In the rows, zero is written as 128.
Each row is followed by its class; each block has classes of its own.
[125 115 133 139 125  88  68 103 187 147 148  90  87 157 149 130 180 152
 168  79 130  90 154  97 135 140  96 114 133 120 162 120] | M
[158  88 155 117  93 138 151 142 137 120 115 157 136 114 102 122 133 147
  61  89 132 159 116 119 189 153 204  94 137 142 154 168] | U
[ 74  93 100 104  52 106 123 162  84  57 135 126  97 107 115 143 164 164
  89 173 147 111 163 112  82 107  41 118 188 142 119 161] | L
[149 150 117 165 115 139 167 116 145 210 150  99 139  50 121 157 127 133
 109 155 146 139 102 141 126 113 158 154 109 128 137 180] | C
[133 115 199 108  81 119 169 134 136 122 124 140  98 113 119  55 164  96
 126 164 128 138 143 162 163 103  69 140 135  87 117 154] | W
[133 115 157  95  89 122 135 154  98  90 117 152 132 108 120 120 126 120
 132 177 152 147 156 167 157 175 122 117 200 119 162 148] | F
[112 159  88 120  62 107 120 116 166 142 150  99 125 158 141  78 139 104
 109 167 131 161 108  85 130 104  18  98 146 149 130 173] | X
[ 95 162  80 124  95 107 151 132 168 115 154  72 120 105 144  97 146 113
 171 170 113 105 163 118  85  97  15 127 111  87 117 138] | J
[139 145 179 159 163 136 112 135 141 133  88 171 138 102 116 152 120 105
  78  93 123 128 124 173 160 133 178 119 159  99 119 106] | F
[ 89 115  81 110  79 141 121 105 180 136 165 151 115 169 121  84 126  57
  66 142 102 156 121 106  98 116  52  99 134  97 135 132] | L
[107 111 135 151 106  94 133 135 118 114 103 130 110 126 132 117 173 167
 104 152 128 106 169 160 122 101  92 133 140 142 108 136] | S
[ 99 119 173 181 106  85 129  78 184 166  79 176 114  42 115 147 204 151
 151 117 131  85 171 135 126  89  81  76 155  79  93  73] | S
[165 109 212 134  87 133  99 125 134 169 129  98 114 197 129 101 159  96
  89 134  64 126 169 116 122 130 106 180 149 120 127 122] | J
[121 105 130 117 125 138 169 180 150  94 100 133 110 133 113 107 113 149
 113 115 113 136 157 160 136 141 135 108 167 118 138 141] | U
[140 115 158 104 110 139 115 148  84  93 147 116 136 127 129 144  94 100
  80 158 108 139 126 123 113  99 146 158 113 123  85 132] | X
[125 135 133 108 111 146 115 154 126 164 157 145 124 169 149 130 107 139
 166 178 125 117 189 126 131 148 156 155 130 130 145  75] | S
[152 124 147  95 148 105 137 167  83  74 124  92 114 161 156 136 198 127
 140  96  98  84 108 161 153 138 161 184 122 110 119 121] | M
[126  68 171 165  94 128 168 129 105 119 134  91  81 126 134 140 163 179
 155 137 117 118 159 102 116 112 108 135  95 136  75 162] | C
[146 108 202 142 134  97 112  90 122 131 100 135 109 105 141 111 182 113
 125 153 126 134 159 146 139 126  72 159 109  97 105 138] | F
[120 195  96 119 120 109 121 122 135 141  68 163 149  68 147 122 169 129
 139 129 165  91 117 139 155 100 118  74 144  99  89 134] | G
[102  94  98 142  82 127 124  96 132 135 142 172 126 101 128 141 172 154
 139  70 127 108 103 138 176 133 121 161 134 117 131 116] | W
[120  70 106 134 111 115 152 127 159 127 135 168 138  84 142 145 111 109
  58 153 132 130 161 146 160  99 195 131  59  90 106 127] | C
[148 103 134 133  81 114 145 124 129 108 119 142 138 107 155 114 172 141
  93 153 118 151 160 123 149 101 110 168  57 106  79 172] | J
[149 128 112  90  94 170 155 150 158 158 181 140 156 112 125 158 106 123
  77 181 117 153 132 104 148 165 197 130  73 132 167 134] | L
[162 148 150 131 125 143 134 143 117 155 145  87 111 107 147 154 172 159
 140 136  93  51 179 162 101 130 176 184  93 116 112  91] | M
[109 109 116 118  93 143 102 124 119 135 140 146 116 155 144 107 113 111
 157 107 117 104 139 145 133 136 101 166 154  94 119  97] | W
[120 169 137 122 115 153 159 166  88  57 103 142 120 125 150  97 123 135
 178 165 154 128 187 161 119 146  81  98 120 117  85 131] | F
[145 148 111 147 118 102  98 116 155 163  88  94 140 112 158 126 150 140
  99 113 121 103 144  92 112 121  83 125 114 103 109 142] | U
[114 149 107 132 123 119 141 137 161 132  97 120 133 179 134 124 186 143
 128 155  75 152 128 121 112 135  37 118 147 126 124 155] | G
[122  79 166 113 120 127 175 149 152 104 113 102  84 121 109  80  93 146
 167 151 124 107 156 183 140 135 137  92 172 148 115 123] | X
[131  96 183 134  87 132 122 119 153 122 154 109  97 141 117  96 121 114
  86 141 104 139 152 122 133  92 105 114 117 138 104 154] | X
[122 156  83 144 118 136 116 108 218 234 121 121 126 123 141 126 118 162
 146 156 113 108 144  96 126 126 122  82 131 120 125 129] | G
[150 139 115 142 151 144 110 115 124 167 121 125 147 130 125 141  87 137
 134 148 143 162 123 148 117 195 143 145 150 154 161 145] | F
[100 126 110 147  38 148 135 130 112  81 175  97 140  68 112 174 109 132
 127 109 155  75 164  78 108 125 155  15 111 122 120 135] | C
[138 155 116 147  70 112 131 133 211 234  98  85 110 141 148  83 163 163
  95 195  89 111 151 127 132 103  61 106 182 121 122 196] | G
[137 161 111 136 123 137 115 135 158 148 119  99 153 141 132 149 132 137
  87 134  89 121 120 106 119 124 135  86 111 123 119 163] | G
[116  50 174 165  76 123  90  99 116  74 160 111  84 127 113 125 163 169
 113  54 128 118 165 123 135 102 121 133 110 147 111 187] | J
[139 119 116 116 119  93 120 112 132 195 148 169 138  80 159 150 184 151
 114 133 156 116  94 152 227 110 203 211 107 123 154 131] | S
[135 129  85 142 131 102 120 115 137 112 111 140 109 142 164 122 201 170
 190  51 163 154  71 127 172 142  99 142 141 125 119 186] | M
[116 162 112 103 137 110 160 177 127 112 102 137 141 128 120 133 144 125
 124 147 123  99 144 138 145 133 151 136 149 138 140  68] | J
[136  96 143 139 119 120 157 135 150 120 145 125 145 106 133 168 152 107
 101 150 105 159 141 142 140 132 128 157  85  96 146 152] | C
[114 131 152 118 134 133  95 101 146 113 149 101 117 104 112 140 140 120
 190 110 127 123 130 134 108 136  87  91 143  99 151 160] | G
[124  97 157 104 103 135 159 151 111  46 112 150 147  58 116 173 145 119
  84 155 116 108 163 136 105 129 143  87  87  82  91 113] | L
[128 155  94 157  95 156 156 194 177 150 101 120 147 218 143 130 111 116
  85 126  81 129 161 156 142 173 134 100 183 145 162 114] | C
[136 109 133 154 109  84 162 106 155 168  84 144 139  77 129 126 152 104
  59 179 139 144 133 111 128  92 118 106  96 103  90 143] | C
[164 121 133 135 149 120 132 112 108 151 120  63 150 124 140 141 131 112
 120 134  86 119  78 176 128 181 134 179 149 112 143 164] | F
[171 144 163 139  81 136 112 129 128 173 129  78 139 116 127 117 112 129
 116 161 126 133 154 117 102 136 122 142 145 127 127 176] | J
[156 122 135 140 102 148 161 133 131 159 106 112 122 204 142  70 134 116
  98 127  75 143 117 108 131 124 130 147 109 136  68 143] | J
[142 113 161  97 124 126 180 111 154 151 126  91 107  89 130  81 110 115
 216 190 124 113 139 149 124 140 104 114 126 113 105 105] | X
[144 158 134 144 182 119 220 143 119 126 116  72 149  61  92 150 127 153
 123 157 121 155  38 110 110 118 126 131  67 133 101 174] | W
[163 115 126 142  94 147 147 108 119 123 162  62 152 105 138 128 137 144
 167 108 116 159  75 157 141 174  92 171  98 114 151 237] | W
[119  82 115 123  50 147 101  87 147 164 163 125 135 120 144 143 117 137
 199 119 102  94 153  84 122 171 101 125 133  77 125  89] | W
[153  56 167 115  95 108  93 111 144  96 177  78 118 121 151 131 133 136
 112 106 116 129 123 145 188 128 149 159  89 129 144 198] | X
[ 73 154  93  82 173 116 146 161 116 108 113 197  81 109 131 101 139 121
 127 163 185 101 154 153 130  85 122 154 113 141 111  56] | L
[114 105 139 128 114  96  99  72 133 121 170 153 129  63 122 126 170 110
 138 125 172 143 134 167 152 113 108 149  95 110 168 159] | S
[120 107 137 148  70 130 117 133 155 106 112 138 117 155 128 106 118 135
  88  90 122 144 114 109 161 107 113  63 173 143  89 163] | X
[134 110 152 119 100 134 135 115 130 117 105 164 156 114 101 106  93  74
  68 119 120 120 120 131 140 134 167  73 125  93 107  98] | W
[112 165 119 110 143 139 159 179 113 126 128  80 114 194  84 107  96 109
  97 160  99 168 109  55  53 130  64 100 175 157 141 129] | U
[166 130 136 111  85 160 156 169 116 113 147  97 132 140 132 130 122 126
 106 113  94  95 121 141 134 147 217 100 144 104 110 144] | M
[ 96 109 175 175 142  73 189  97 178  99  68 119  94 133 110  97 214  99
 130 106 104 112 137 102 124  97  34  37  97 112  85  96] | C
[120  64 196  86 126  87 136 123 137  95 179 141 101 110 131 100 169 101
 105 177 126 118 185 178 184  99 154 173  57 101 163 122] | S
[148 162 123 231 106 160 168 131 180 188 103  64 132 129 105 136  92 163
  83 129 122 169 127 101  66 127  99  48 126 166 103 217] | C
[141 101 132 111 156  80 115 123 125 124 122 153 109 101 131 149 172 150
 135 100 166 140  82 108 171 121 179 148 128 119 129 141] | M

A new block, with new classes.
[109 132 134 108 118 127 108 142 159 105 138 164 120 125 148 123  67 190
 112 128 147  63 151  96 109 115 161 141 102 171 154  78] | Z
[ 90  78 185  97 149  99  64 124 168 115 111 140 126 133 167 141 104 165
 117 115 130  67 155 105 107 112 149 142 127 162 171  59] | H
[ 74  79 117 180 114 185 161  83 127  69 102 138  97  96 121 128 185 123
 117 131 131 207 117 120 142 123 119  85 140 178 124 115] | B
[123 115 114 128 137 178  99 187 113  52  55  90 150 114 162 133 144 100
 102 137 142 197 137 157 120  94  94 146 105 102 135 134] | E
[101 116 118 147 103 187 129 202 117  89  46 112 116 110 157 114 154 149
 108 139 143 173  92 120 113 109  79 106  70  87 114 169] | N
[ 94  90 118 124 128 175 152  84 192 138 153  97 125 143 102 115 208 133
 117 158 144 159 161 173 140 133  66 154 171 136  48 178] | H
[166 180 127  94 162 144  58 135 121  71 128 111 168 184 150 144  81 173
 125 132 139  73 166 165 111  99  97 169 115 103 113 115] | T
[ 95  48 170 150 156 159 138 102 136 112  94 146 100 105 117  70 187 199
  96 120 141 224 163  89 115 119  77  96 177 146 144 135] | H
[100  96 173 118 144  97  69 130 144  88 134 140 140 126 164 155  93 139
 133 132 132  25 140 117 115 111 165 159 110 161 145  34] | T
[124 117 122 125 142 177  90 187 117  62  61  88 155 119 167 125 141  96
 103 136 144 196 142 155 116  96  92 153 107  99 139 132] | E
[ 86  93 165 163 151 155 156 113 109 108 116 158  89  92 130  88 172 201
 106 116 142 186 161  92 120 125 108  99 166 145 144 112] | D
[150 191 125 112 163 130  99 163  97 105 106 121 130 169 167 148 106 190
 112 102 123  95 150 159 109 109  97 131 119  92 129 120] | D
[125 106 113 127 140 194  99 200 107  50  62  87 161 114 188 124 111 124
 113 124 140 185 132 150 104  75  96 172 104  98 142 128] | V
[106 108 116 102 104 157 127 114 173  86 150  90 155 130 120 155 164  83
 119 150 142  87 117 193 147 142 138 181 120 121  57 128] | N
[ 88 115 119 124 122 142  91 114 164 111 131 167 123 138 154 149  64 171
 126 125 154  62 153 103 113  92 184 126  88 175 165  75] | B
[118 134 124 133 105 184 135 196 105  82  44 114 124  89 173 118 125 110
 121 133 151 200 118 126 121 119  42 121  69 105 124 165] | Z
[ 87 129 105 158 104 203 105 188 114  84  15 118 128 115 180 149 116 122
 119 132 149 192 101 129 112  88  84 101  72 117 122 170] | B
[157 153 100 120 165 124  95 167  91  96 111 144 157 175 169 135  99 173
  91  99 135 104 155 152  99 100 102 136 118  92 125 114] | P
[105 100 171 161 139 147 140 110 120 131 116 160 100  95 123  75 153 187
  98 114 138 200 151  96 124 127 100 102 168 148 135 113] | Z
[118 103 111 134 136 197 106 196 109  52  65  87 159 114 187 119 123 127
 112 123 140 189 130 151 103  77  93 169 106  97 137 130] | V
[132 110 117 103 120 125  85 182 148 108 115 148 104 137 161 129  79 202
 146 141 136  77 133  97 120 105 170 143  96 146 149 111] | V
[ 99 126 143 156 102 148 155  96 116  92  94 134  96  97 134  97 152 153
 112 105 120 173 126 121 135 145 130 110 160 160 132 111] | Z
[100 119 104 162 107 178 126 210  98  68  38 122 120 106 171 125 134 119
 102 129 153 183 107 126  98 105  72 109 101 105 108 168] | P
[ 88  96 151 170 110 157 179  74 115  88 102 139 102  98 112  94 168 173
 131  96 123 176 140 122 144 136 138 110 151 139 155 110] | Y
[140 175 105 114 153 150  75 159 115 126  97 119 153 190 171 162 103 153
 122 109 123 119 122 164 117 102  99 121  91 102 132 132] | B
[112 120 109 156 121 186 133 212 101  63  33 105 137 105 156 131 124 127
 118 144 149 155 103 132  97  98  73 129  84 107 106 162] | T
[104 101 120 138 106 188 146 191 104  79  58 110 124  94 158 115 163 125
 120 136 145 202 105 124 133 114  55 107  48  72 135 171] | N
[102 110  85 122 131 158 145 148 154 106 175 123 156 149 115 162 191 114
 104 157 150 119 130 188 140 140  72 157 135 119  24 163] | P
[105 101 126 140 108 190 151 187 104  79  55 112 121  90 159 104 160 125
 121 135 153 204 108 113 121 116  54 109  47  80 142 164] | N
[ 89  46 132 156 121 170 172  95 132  58  86 142  87  87 101 111 200 166
 101 138 128 217 128  95 135 135  85  83 161 170 119 138] | H
[ 77 128 143 155 106 153 165 102 104  70 109 126  81  95 130 114 162 164
 124  91 121 159 128 133 141 150 134 108 157 136 145 114] | D
[106 102 105 122 111 144 140 129 157  74 149 104 157 117 129 158 150  50
 114 144 158 102 132 192 127 140 125 179 141 143  55 128] | P
[128 106 122 104 131 124  87 188 149 115 120 150 107 138 161 127  82 211
 140 141 140  74 133  91 108 100 168 142  95 152 150 102] | V
[122 119 126 104 131 120  73 181 144  85 112 149 127 138 146 145  78 182
 135 150 140  45 124 104 117 116 148 132  85 144 140 114] | T
[ 87  75 130 163 109 173 169 101 126  77 126 141  82  91  96 100 211 171
 105 144 124 193 108  98 150 138 111  78 139 144 120 129] | N
[111 111 114 113 118 151 126 118 164  74 136  92 181 122 124 168 143  64
 132 161 149  67 126 196 132 137 129 203 132 144  44 123] | T
[161 176 122 101 154 134  72 152 107  81 131 129 167 179 157 136  78 160
 103 114 156 108 166 155 100 102  91 157 121  94 115 122] | P
[115 108 119 113 124 111  77 193 142  80 119 171 115 140 159 136  83 179
 111 142 150  72 132  94 108 116 146 118  93 150 139 112] | P
[ 94 101 144 115 122 131 105 129 159 104 144 158 107 136 141 113 106 211
 114 127 141  54 140  89 113 111 180 130  94 147 161  70] | N
[ 95  71 188 170 147 161 143  89 133 110 117 155 107  97 109  72 168 194
 115 122 146 199 165  92 122 115 108 106 167 147 149 105] | Y
[139 121 120  93 122 105  77 176 158 124 129 153  96 142 130 134  99 171
 139 159 143  83 143  98 135 126 162 121  88 146 145 118] | E
[ 68  92 131 168 115 175 176 105 116  56 119 145  67  76 117 124 194 173
 111 134 128 179 128 102 141 139 109  83 157 166 123 116] | D
[157 166 122 107 147 135  87 156 108 115 114 120 143 184 152 126 123 186
 105 111 118 103 121 153 118 115 106 131 104  72 117 120] | N
[105  54 150 166 151 170 145 110 110 116 114 155 100  99 137  60 168 212
 116 109 142 206 161  92 114 108 119 130 173 141 134  99] | V
[137 106 122 100 132 120  87 182 147 122 129 150 108 138 156 126  76 200
 145 138 139  75 139  95 116 103 169 147  98 145 153 103] | V
[159 179 119 106 153 139  62 146 110  74 127 129 148 185 161 136  77 171
 103 116 147 104 175 159 109  94  92 145 126  92 115 124] | P
[150 172 133 114 158 128  79 130 109  97 117 113 162 163 144 156  75 163
 122 120 129  73 156 159 121  89 124 159 126 100 129 112] | T
[170 187 124 104 155 121  88 177 106 123 103 123 151 171 166 136  85 163
 103 104 120 106 136 159 109 111  95 142 113  99 124 116] | Z
[151 176 133 102 140 137  78 127 120 101 130 118 145 177 139 145  88 183
 107 122 125  92 148 150 138  92 131 141 117  80 128 118] | N
[102 103 108 120 111 149 138 125 155  68 150 106 167 118 130 153 150  60
 110 138 163 105 136 195 125 141 119 185 139 138  51 127] | P
[108  97 132 120 145 187 102 181 125  37  31  82 159 116 176 128 132 118
  90 127 139 202 134 142  97  86  61 137 107 113 160 152] | H
[ 90 119 112 117 107 170 111  99 179  89 134  92 164 133 140 180 140  48
 134 147 151 106 125 200 141 127 134 173 117 158  67 121] | B
[ 90 137 120 108 113 152 137 114 165  79 147  94 147 115 135 173 149  94
 126 142 146  80 141 193 140 141 132 180 137 142  67 126] | D
[100 150 127 132 136 188 106 193 107  30  71  86 145 109 177 155 118 117
  96 132 139 166 132 155 111  87  81 136 104 104 145 137] | D
[105 109 128 110 127 116  96 127 164 133 146 159 104 136 132 126 106 184
 127 135 144  63 163  96 125 115 193 143 116 160 152  73] | E
[154 170 127 119 158 138 103 138 118 119 110 121 151 183 150 134 102 190
 121 104 121  95 155 164 114  95 110 142 117  90 137 114] | Y
[100 120 146 155  93 151 145 105 115  83  90 137  94  93 133 100 139 145
 114 104 123 174 121 121 138 148 129 113 159 152 122 111] | Z
[108 107 127 138 103 185 136 181 107  76  64 111 121  94 156 113 154 119
 122 138 149 196 105 118 128 116  58 108  52  78 136 163] | N
[105 121 113 160 124 187 124 212 101  74  24 104 137 108 160 135 126 135
 116 136 146 151 102 139  97  95  73 127  90  98 105 166] | T
[153 156 140  93 158 125  82 123 128 109  98 116 149 176 145 144  80 185
 106 110 128 116 172 146 119  88 106 143 139 102 144 134] | H
[ 99  90 170 119 149  95  76 129 145 110 137 146 134 127 164 150  91 139
 138 134 131  23 146 112 119 109 170 161 111 158 150  38] | T
[ 76 101 136 165 118 174 173 107 116  70 121 143  68  82 114 118 190 171
 114 134 132 179 127 101 138 143 107  88 161 163 118 121] | D
[122  94 142  87 139 117  76 165 171 114 107 153 106 147 141 131  97 207
 120 148 141  88 147  85 112 114 125 114 105 155 155 129] | H
